Below are the code and all the weights of a small trained network. Each question names an input and a target symbol and asks about switching units off, where a switched-off unit gives its printed mean instead of its output.

import numpy as np


def w(rows, s, z=0):
    codes = np.array(rows[::2]) - 128.0
    scale = np.full(codes.shape[1], s)
    scale[-1] = z or s
    return codes * scale


def norm(h):
    return h / np.sqrt((h * h).mean(-1, keepdims=True) + 1e-5)


def f(y):
    return np.maximum(y, 0)


def softmax(a):
    e = np.exp(a - a.max(-1, keepdims=True))
    return e / e.sum(-1, keepdims=True)


def log_softmax(a):
    a = a - a.max(-1, keepdims=True)
    return a - np.log(np.exp(a).sum(-1, keepdims=True))


def net(x, mask):
    ids = ['ΓΔΨαβηθμξτ'.index(c) for c in x.split()]
    T = len(ids)
    res = E[ids] + P[:T]
    q, k, v = (norm(res) @ M[0].T for M in (Q, K, V))
    z = softmax(np.where(np.tri(T) > 0, q @ k.T / 4**0.5, -1e9)) @ v
    res = res + np.where(mask[0], z, O[0][:, -1]) @ O[0][:, :-1]
    y = f(norm(res) @ A[0][:, :-1].T + A[0][:, -1])
    res = res + np.where(mask[1:9], y, B[0][:, -1]) @ B[0][:, :-1]
    return log_softmax(norm(res)[-1] @ U[:, :-1].T + U[:, -1])


Q, K, V, O, A, B = {}, {}, {}, {}, {}, {}
E = w([
[82,136,89,83,99,146,72],'Γ',
[177,86,151,167,189,110,165],'Δ',
[146,169,251,88,80,152,183],'Ψ',
[203,95,131,113,145,80,128],'α',
[146,82,158,99,107,123,74],'β',
[123,63,156,147,110,178,103],'η',
[124,136,139,143,146,31,137],'θ',
[101,114,174,118,206,110,134],'μ',
[57,146,140,120,170,81,123],'ξ',
[126,153,125,44,164,73,126],'τ',
],0.014)
P = w([
[163,131,120,146,167,121,3],'0',
[137,105,135,142,144,103,37],'1',
[132,94,138,139,135,99,61],'2',
[127,85,141,134,127,95,78],'3',
[121,79,141,131,119,98,93],'4',
[120,75,138,124,109,99,105],'5',
[119,72,133,119,105,102,116],'6',
[125,69,131,115,94,103,125],'7',
[125,70,125,107,87,105,133],'8',
[124,67,122,105,79,111,142],'9',
[124,67,116,100,70,113,149],'10',
[129,65,112,91,68,121,157],'11',
[128,62,109,86,64,127,167],'12',
],0.0064)
Q[0] = w([
[105,57,251,132,109,61,178],'h0',
[33,127,127,94,117,128,97],'h0',
[184,75,156,33,106,103,49],'h0',
[108,67,137,155,133,226,120],'h0',
],0.021)
K[0] = w([
[131,163,251,175,131,121,156],'h0',
[49,171,131,97,106,174,118],'h0',
[211,152,181,46,98,159,110],'h0',
[107,56,154,137,143,211,130],'h0',
],0.023)
V[0] = w([
[92,86,138,164,96,208,102],'h0',
[138,69,140,118,37,148,254],'h0',
[134,86,10,189,152,139,179],'h0',
[137,104,178,222,127,127,73],'h0',
],0.0066)
O[0] = w([
[172,149,147,120,168,2,174,98],'h0',
[123,181,128,156,208,147,95,127],'h0',
[88,124,198,49,82,86,84,2],'h0',
[64,181,51,36,114,174,142,173],'h0',
],0.0059,0.0062)
A[0] = w([
[127,88,111,155,137,122,137,91],'n0',
[118,159,102,95,132,73,142,106],'n1',
[125,86,146,53,34,124,253,74],'n2',
[193,204,112,154,109,69,117,88],'n3',
[162,146,128,140,162,124,181,67],'n4',
[88,152,193,83,153,110,30,210],'n5',
[93,157,106,177,151,158,154,4],'n6',
[123,203,101,144,121,94,160,92],'n7',
],0.015,0.0024)
B[0] = w([
[101,165,134,140,104,117,111,250],'n0',
[184,107,172,118,182,137,119,177],'n1',
[23,199,24,102,65,248,188,255],'n2',
[93,75,155,137,146,115,206,163],'n3',
[117,130,79,92,88,151,108,229],'n4',
[241,70,155,129,108,69,83,212],'n5',
[126,88,197,80,125,94,130,183],'n6',
[162,225,102,169,61,142,81,157],'n7',
],0.015,0.0056)
U = w([
[209,40,129,106,97,29,92,220],'Γ',
[65,135,55,83,74,130,107,166],'Δ',
[133,156,195,90,94,186,219,185],'Ψ',
[114,58,56,154,176,89,250,104],'α',
[138,135,88,236,189,130,63,56],'β',
[111,46,213,202,157,164,149,75],'η',
[137,161,144,200,110,3,217,87],'θ',
[67,86,160,48,238,73,141,89],'μ',
[99,217,194,102,134,56,57,2],'ξ',
[230,195,100,95,230,112,166,58],'τ',
],0.0065,0.0028)

Each question gives the input, a string of symbols that net reads in full, and the target symbol t.
The units are the heads (4 rows each of Q, K, V and O) and the neurons (one row each of A and B). Each row of codes is followed by its name. A weight is (code - 128) times the scale printed after its matrix; where a second scale follows, it is the last column's (O, A, B and U).
mask holds one flag per unit, heads first, then neurons. A switched-off unit (its flag False) gives its mean, the last column of its rows in O or B, instead of its output. The means were averaged over made-up inputs and are rounded, as every weight is.
A unit's drop is (log p(t) with every unit on - log p(t) with that unit switched off) / (log p(t) with every unit on - log p(t) with every unit switched off).
The circuit of an input: a set's keep is (log p(t) with only the set's units on - log p(t) with every unit switched off) / (log p(t) with every unit on - log p(t) with every unit switched off). Starting from all 9 units, units are removed one at a time, each time the one whose removal leaves the highest keep (on an exact tie, the one counted first), for as long as the keep stays at least 0.8.
units of the circuit, in order: the units of the circuit, biggest drop first
unit that matters most: the unit with the biggest drop
top k neurons: the k neurons with the biggest drops, biggest first
drop of u: that unit's drop, to one decimal
input θ Δ Ψ Δ α θ μ, target μ: units of the circuit, in order	[h0, n6, n2, n5]
input μ Ψ τ τ ξ Ψ η η Γ Δ Δ θ, target θ: top 2 neurons	[n3, n7]
input θ Δ Ψ Γ Δ Δ θ ξ τ, target τ: top 3 neurons	[n1, n2, n7]
input μ θ η β μ β Δ Γ α τ, target Γ: units of the circuit, in order	[h0, n2]
input Δ η Γ Δ θ θ τ μ Γ α Γ θ ξ, target Γ: unit that matters most	h0
input μ α Γ μ Ψ Δ Ψ Ψ ξ, target ξ: top 2 neurons	[n7, n6]
input β Δ μ β θ τ Ψ Γ η η β, target β: units of the circuit, in order	[h0, n2, n5]
input Δ Δ θ ξ Ψ α μ β α τ Δ ξ Γ, target Γ: units of the circuit, in order	[h0, n5]
input Δ η θ θ Γ α, target Γ: top 2 neurons	[n2, n4]
input η τ β Δ ξ Δ θ θ Ψ μ μ, target μ: units of the circuit, in order	[n2, n5]
input ξ α Γ Ψ θ θ α θ Δ β η, target η: units of the circuit, in order	[h0, n2, n6, n5]
input τ μ θ μ Ψ Δ η ξ Δ ξ θ Γ α, target α: top 4 neurons	[n3, n2, n5, n7]
input θ Ψ β α μ Δ β, target β: top 3 neurons	[n2, n5, n4]
input α Δ α Ψ η Δ Δ, target Δ: top 2 neurons	[n5, n4]
input Δ Δ θ Δ η, target Γ: unit that matters most	n5
input μ Δ Δ β, target Γ: top 2 neurons	[n2, n4]
input τ Γ θ Δ θ θ Δ τ Ψ Γ ξ μ θ, target θ: drop of h0	1.3
input β θ τ, target Γ: drop of h0	0.1
input τ Γ Δ Δ Ψ τ Δ Γ Γ Δ μ α, target α: drop of n3	0.9
input β β μ, target Γ: unit that matters most	n5
